Below is a small trained network, with its code and all its weights. Each question gives an input and a target symbol and asks what happens when units are switched off, that is, made to give their printed mean instead of their output.

import numpy as np


def w(rows, s, z=0):
    codes = np.array(rows[::2]) - 128.0
    scale = np.full(codes.shape[1], s)
    scale[-1] = z or s
    return codes * scale


def f(y):
    return np.maximum(y, 0)


def softmax(a):
    e = np.exp(a - a.max(-1, keepdims=True))
    return e / e.sum(-1, keepdims=True)


def log_softmax(a):
    a = a - a.max(-1, keepdims=True)
    return a - np.log(np.exp(a).sum(-1, keepdims=True))


def net(x, mask):
    ids = ['αγδεηθλξπστφψω'.index(c) for c in x.split()]
    T = len(ids)
    res = E[ids] + P[:T]
    u = 0
    for l in range(2):
        r = res
        for j in range(2):
            rows = slice(2 * j, 2 * j + 2)
            q, k, v = (r @ M[l][rows].T for M in (Q, K, V))
            z = softmax(np.where(np.tri(T) > 0, q @ k.T / 2**0.5, -1e9)) @ v
            o = O[l][rows]
            res = res + np.where(mask[u + j], z, o[:, -1]) @ o[:, :-1]
        u += 2
        y = f(res @ A[l][:, :-1].T + A[l][:, -1])
        res = res + np.where(mask[u : u + 4], y, B[l][:, -1]) @ B[l][:, :-1]
        u += 4
    return log_softmax(res[-1] @ U[:, :-1].T + U[:, -1])


Q, K, V, O, A, B = {}, {}, {}, {}, {}, {}
E = w([
[193,118,106,96,164,182,101,36,153,230,133],'α',
[35,45,220,127,204,195,2,73,185,63,174],'γ',
[195,140,69,150,201,175,110,51,175,109,195],'δ',
[145,78,60,152,128,29,43,86,162,135,134],'ε',
[183,167,130,84,142,109,184,113,138,218,228],'η',
[101,121,187,203,175,112,127,188,130,98,175],'θ',
[132,219,210,169,146,186,168,121,84,251,140],'λ',
[142,68,120,140,152,186,86,208,191,157,56],'ξ',
[66,242,114,70,162,53,134,118,129,203,141],'π',
[83,195,86,163,178,178,86,208,90,182,37],'σ',
[60,145,158,24,133,217,188,204,176,24,55],'τ',
[231,185,207,155,181,38,179,105,150,136,73],'φ',
[107,112,156,158,23,94,129,125,73,157,130],'ψ',
[233,197,67,123,90,101,137,153,89,41,197],'ω',
],0.014)
P = w([
[126,109,156,93,190,158,100,52,95,127,132],'0',
[142,144,188,92,137,139,27,180,118,110,203],'1',
[121,99,127,104,176,127,146,76,90,117,115],'2',
[153,162,164,107,112,128,55,206,152,106,196],'3',
[125,113,99,116,153,107,180,96,110,113,97],'4',
[154,165,138,127,89,102,77,229,173,104,178],'5',
[133,127,72,127,124,94,208,115,131,110,75],'6',
[148,162,132,140,69,89,112,251,196,114,172],'7',
[122,119,85,119,136,113,190,102,109,104,86],'8',
],0.013)
Q[0] = w([
[121,102,108,51,162,169,166,141,129,92,58],'0.h1',
[65,16,88,143,137,158,228,2,73,131,80],'0.h1',
[157,102,138,152,68,156,155,96,210,107,148],'0.h2',
[171,226,120,143,168,33,24,248,193,170,173],'0.h2',
],0.0094)
K[0] = w([
[131,118,181,105,166,75,137,75,124,110,181],'0.h1',
[118,113,145,108,234,175,51,63,113,151,150],'0.h1',
[153,111,120,152,108,111,104,154,255,169,226],'0.h2',
[129,232,95,154,51,85,212,208,101,103,66],'0.h2',
],0.01)
V[0] = w([
[126,119,142,174,2,122,115,72,53,116,140],'0.h1',
[157,170,104,19,112,152,130,104,149,44,110],'0.h1',
[107,90,155,107,139,144,180,112,186,194,194],'0.h2',
[81,219,136,90,114,95,100,88,130,128,81],'0.h2',
],0.007)
O[0] = w([
[190,193,153,38,55,171,106,94,98,41,46,3],'0.h1',
[104,31,118,109,159,110,174,153,76,107,105,158],'0.h1',
[149,69,154,161,108,209,210,113,195,130,169,93],'0.h2',
[4,255,100,55,148,129,131,144,173,131,140,167],'0.h2',
],0.0086,0.0046)
A[0] = w([
[91,107,223,145,76,148,87,219,124,109,125,3],'0.n1',
[140,140,101,112,56,120,166,22,65,254,110,128],'0.n2',
[169,128,112,188,113,91,197,115,55,70,168,180],'0.n3',
[75,91,163,208,172,72,168,40,95,172,36,117],'0.n4',
],0.0071,0.0036)
B[0] = w([
[210,158,9,92,96,56,134,32,108,197,189,180],'0.n1',
[22,18,190,245,44,17,219,49,113,206,115,179],'0.n2',
[169,214,83,149,133,136,116,157,83,1,199,209],'0.n3',
[80,240,159,91,68,173,35,74,211,97,40,255],'0.n4',
],0.0065,0.0057)
Q[1] = w([
[110,110,104,104,84,109,58,252,153,214,229],'1.h1',
[102,124,117,169,89,101,147,99,172,153,208],'1.h1',
[96,141,131,169,122,171,127,112,222,156,142],'1.h2',
[150,165,135,125,111,97,92,107,184,146,123],'1.h2',
],0.011)
K[1] = w([
[177,176,125,158,113,62,198,240,166,112,39],'1.h1',
[91,102,71,185,62,66,183,197,174,174,98],'1.h1',
[125,160,143,84,117,131,97,144,254,227,176],'1.h2',
[137,146,98,211,131,30,44,186,142,146,79],'1.h2',
],0.0065)
V[1] = w([
[129,170,216,150,140,74,147,107,142,77,172],'1.h1',
[18,101,95,108,3,133,167,160,157,136,191],'1.h1',
[107,132,146,105,116,171,151,127,130,84,149],'1.h2',
[164,184,34,132,122,108,173,150,118,45,193],'1.h2',
],0.0068)
O[1] = w([
[106,137,177,177,121,197,127,155,90,2,129,255],'1.h1',
[124,91,122,49,74,194,72,105,116,193,167,48],'1.h1',
[136,100,147,69,52,184,148,122,45,142,109,63],'1.h2',
[126,112,224,89,194,149,72,104,64,157,140,192],'1.h2',
],0.0075,0.0049)
A[1] = w([
[176,192,150,114,156,128,118,150,132,169,199,1],'1.n1',
[139,82,168,134,165,126,182,68,184,98,121,95],'1.n2',
[210,98,138,141,106,91,76,133,141,104,197,17],'1.n3',
[152,142,134,149,174,137,124,112,174,140,2,74],'1.n4',
],0.0088,0.0047)
B[1] = w([
[114,31,133,125,112,97,47,75,157,95,60,230],'1.n1',
[140,129,118,1,173,150,100,126,149,169,152,220],'1.n2',
[113,178,155,137,133,185,208,106,119,230,59,209],'1.n3',
[184,110,128,130,93,156,36,199,103,213,121,254],'1.n4',
],0.0099,0.0067)
U = w([
[106,104,118,76,134,148,177,144,130,105,39,183],'α',
[98,159,89,151,140,189,120,139,69,164,102,73],'γ',
[173,152,51,122,187,159,140,81,110,123,138,152],'δ',
[81,188,123,95,153,107,163,87,116,146,99,89],'ε',
[176,46,149,161,98,201,107,178,125,143,134,122],'η',
[94,152,179,193,144,191,164,77,128,173,72,28],'θ',
[116,84,155,170,42,156,82,120,119,99,143,159],'λ',
[145,84,116,130,156,112,166,61,143,184,38,66],'ξ',
[88,97,152,88,104,162,57,131,171,84,145,3],'π',
[126,83,60,128,127,40,67,50,136,86,90,92],'σ',
[164,113,117,99,112,74,139,190,53,184,254,249],'τ',
[100,139,170,194,139,123,120,194,143,57,195,205],'φ',
[197,213,155,51,66,121,101,124,156,113,138,132],'ψ',
[133,101,140,98,147,105,114,102,61,119,104,138],'ω',
],0.0083,0.0048)

Each question gives the input, a string of symbols that net reads in full, and the target symbol t.
The units are the heads (2 rows each of Q, K, V and O) and the neurons (one row each of A and B). Each row of codes is followed by its name. A weight is (code - 128) times the scale printed after its matrix; where a second scale follows, it is the last column's (O, A, B and U).
mask holds one flag per unit, layer by layer, with each layer's heads first. A switched-off unit (its flag False) gives its mean, the last column of its rows in O or B, instead of its output. The means were averaged over made-up inputs and are rounded, as every weight is.
A unit's drop is (log p(t) with every unit on - log p(t) with that unit switched off) / (log p(t) with every unit on - log p(t) with every unit switched off).
most important unit: the unit with the biggest drop
top k neurons: the k neurons with the biggest drops, biggest first
top k neurons in layer l: the k neurons of layer l with the biggest drops, biggest first
heads that matter: for each layer, one digit per head in row order, 1 if its drop is at least 0.15 and else 0, layers parted by /
input ω θ φ φ τ η γ ξ, target ξ: heads that matter -> 00 / 10
input φ η φ ω δ ψ σ α, target ψ: heads that matter -> 10 / 00
input α η α δ γ γ ψ ξ, target ψ: most important unit -> 0.h1
input ξ η α φ, target φ: heads that matter -> 00 / 10
input α γ σ π φ η ω η, target ω: heads that matter -> 10 / 01
input ε σ σ θ ψ, target λ: heads that matter -> 00 / 10
input φ α σ γ, target σ: top 2 neurons -> [0.n1; 1.n1]
input α λ η η ε λ, target λ: top 3 neurons in layer 1 -> [1.n1; 1.n2; 1.n3]
input η ε ω δ σ σ, target σ: heads that matter -> 00 / 10
input φ θ δ τ δ θ ω ξ, target ω: heads that matter -> 11 / 01
input τ η φ, target ψ: heads that matter -> 00 / 00
input ε ξ θ ε σ δ ω θ, target ω: heads that matter -> 10 / 01
input δ ω θ σ η η π γ η, target τ: top 2 neurons -> [0.n2; 1.n1]
input ω η π δ δ θ, target θ: heads that matter -> 01 / 00
input ψ τ φ φ λ θ η ξ ξ, target η: most important unit -> 1.n4
input ε η σ λ, target σ: heads that matter -> 00 / 00
input σ δ ξ δ, target ξ: top 2 neurons in layer 1 -> [1.n3; 1.n1]
input η α ξ θ, target ξ: top 2 neurons in layer 1 -> [1.n3; 1.n1]
input σ σ δ θ, target σ: heads that matter -> 01 / 00
input δ α γ ψ ε θ, target ψ: most important unit -> 0.h1
input φ λ α ξ ω σ θ ξ, target σ: top 2 neurons -> [0.n1; 1.n1]
input σ ε ξ, target η: top 3 neurons in layer 0 -> [0.n1; 0.n3; 0.n2]
input η π γ σ φ σ π ψ ω, target ω: heads that matter -> 00 / 01
input γ α η δ φ φ η δ θ, target φ: top 2 neurons in layer 0 -> [0.n3; 0.n1]
input η ξ π σ σ τ φ ξ, target φ: top 2 neurons in layer 1 -> [1.n4; 1.n2]
